[[  7  -6   3 -10  19   4  17   6  -5  -1]
 [  6   9   3   2  34  -6   8 -12  -6   7]
 [-17 -26   4  -1  -5   2  10  20  12   0]
 [ -7   6  -1  10  -9  -6 -13  -7   4   3]
 [-12 -20   2  -2 -13   4   6  17   9  -3]
 [ -8   2   0   9  -5  -5  -8  -4   5   3]]
->
[[ -5  -1   7  -6   3 -10  19   4  17   6]
 [ -6   7   6   9   3   2  34  -6   8 -12]
 [ 12   0 -17 -26   4  -1  -5   2  10  20]
 [  4   3  -7   6  -1  10  -9  -6 -13  -7]
 [  9  -3 -12 -20   2  -2 -13   4   6  17]
 [  5   3  -8   2   0   9  -5  -5  -8  -4]]

[[ 19 -13 -10   2 -23  -2  19]
 [ 23   8  -7  10 -19  -2  23]
 [ 35  38  39  45   5   3  35]
 [ 35  23   4  16 -27   0  35]
 [ 39  34  19  20 -10   3  39]]
->
[[ -2  19  19 -13 -10   2 -23]
 [ -2  23  23   8  -7  10 -19]
 [  3  35  35  38  39  45   5]
 [  0  35  35  23   4  16 -27]
 [  3  39  39  34  19  20 -10]]

[[-31   2  12  26]
 [ 28 -36   7  -5]
 [  3 -44  21  20]
 [  5   4  -4  -7]
 [ 12  14 -11 -19]
 [ 14 -34  10   6]
 [  5   7  -6  -8]
 [ -1  18 -10  -8]
 [ 20 -18   0  -8]
 [-12  -4   8  13]]
->
[[ 12  26 -31   2]
 [  7  -5  28 -36]
 [ 21  20   3 -44]
 [ -4  -7   5   4]
 [-11 -19  12  14]
 [ 10   6  14 -34]
 [ -6  -8   5   7]
 [-10  -8  -1  18]
 [  0  -8  20 -18]
 [  8  13 -12  -4]]

[[  1   1   2   0   2   0   1   4   1   0]
 [ -9 -28 -25 -29  16  13  11  18 -28 -30]
 [ 14  38  36  39 -19 -17 -14 -21  37  40]
 [ -2  -3  -5  -2   0   2   1  -1  -3  -3]]
->
[[  1   0   1   1   2   0   2   0   1   4]
 [-28 -30  -9 -28 -25 -29  16  13  11  18]
 [ 37  40  14  38  36  39 -19 -17 -14 -21]
 [ -3  -3  -2  -3  -5  -2   0   2   1  -1]]

[[ 14 -14   0  18 -27   0 -23  -3  -2]
 [ -1  -1   1   0  -2  -1  -3  -1   1]
 [ 13 -15  -2  18 -25   3 -17  -3  -5]
 [ 18 -18  -1  23 -33   2 -26  -3  -4]
 [  7  25   3 -16  26  -9   4   8  10]
 [ -7  13   1 -14  20  -2  13   3   4]]
->
[[ -3  -2  14 -14   0  18 -27   0 -23]
 [ -1   1  -1  -1   1   0  -2  -1  -3]
 [ -3  -5  13 -15  -2  18 -25   3 -17]
 [ -3  -4  18 -18  -1  23 -33   2 -26]
 [  8  10   7  25   3 -16  26  -9   4]
 [  3   4  -7  13   1 -14  20  -2  13]]

[[-35  -2 -18  10  13  17 -22  11 -15  -4  -9   2]
 [  9  -3  10 -16  -9 -17 -28 -13 -13  16 -13  14]
 [-31  11  -7   7  16   1 -12  22  -3  -8 -11   7]
 [-33   1   8  -7  10 -10 -18   6   4   7   0  -5]]
->
[[ -9   2 -35  -2 -18  10  13  17 -22  11 -15  -4]
 [-13  14   9  -3  10 -16  -9 -17 -28 -13 -13  16]
 [-11   7 -31  11  -7   7  16   1 -12  22  -3  -8]
 [  0  -5 -33   1   8  -7  10 -10 -18   6   4   7]]

[[ 23  12  26  25  -8  26  27  27  25  25  22  20]
 [-37 -35 -38 -35 -30 -40 -36 -22 -30 -26 -27 -35]]
->
[[ 22  20  23  12  26  25  -8  26  27  27  25  25]
 [-27 -35 -37 -35 -38 -35 -30 -40 -36 -22 -30 -26]]

[[ -3   4  -2  -8   5   6  -4]
 [ -8   1 -15  -4 -29   3 -42]
 [  7   5  -7  -1 -17   0 -17]
 [  0  -8 -19 -24  -2  18 -15]
 [ -5   1   7  11  17 -13  29]]
->
[[  6  -4  -3   4  -2  -8   5]
 [  3 -42  -8   1 -15  -4 -29]
 [  0 -17   7   5  -7  -1 -17]
 [ 18 -15   0  -8 -19 -24  -2]
 [-13  29  -5   1   7  11  17]]
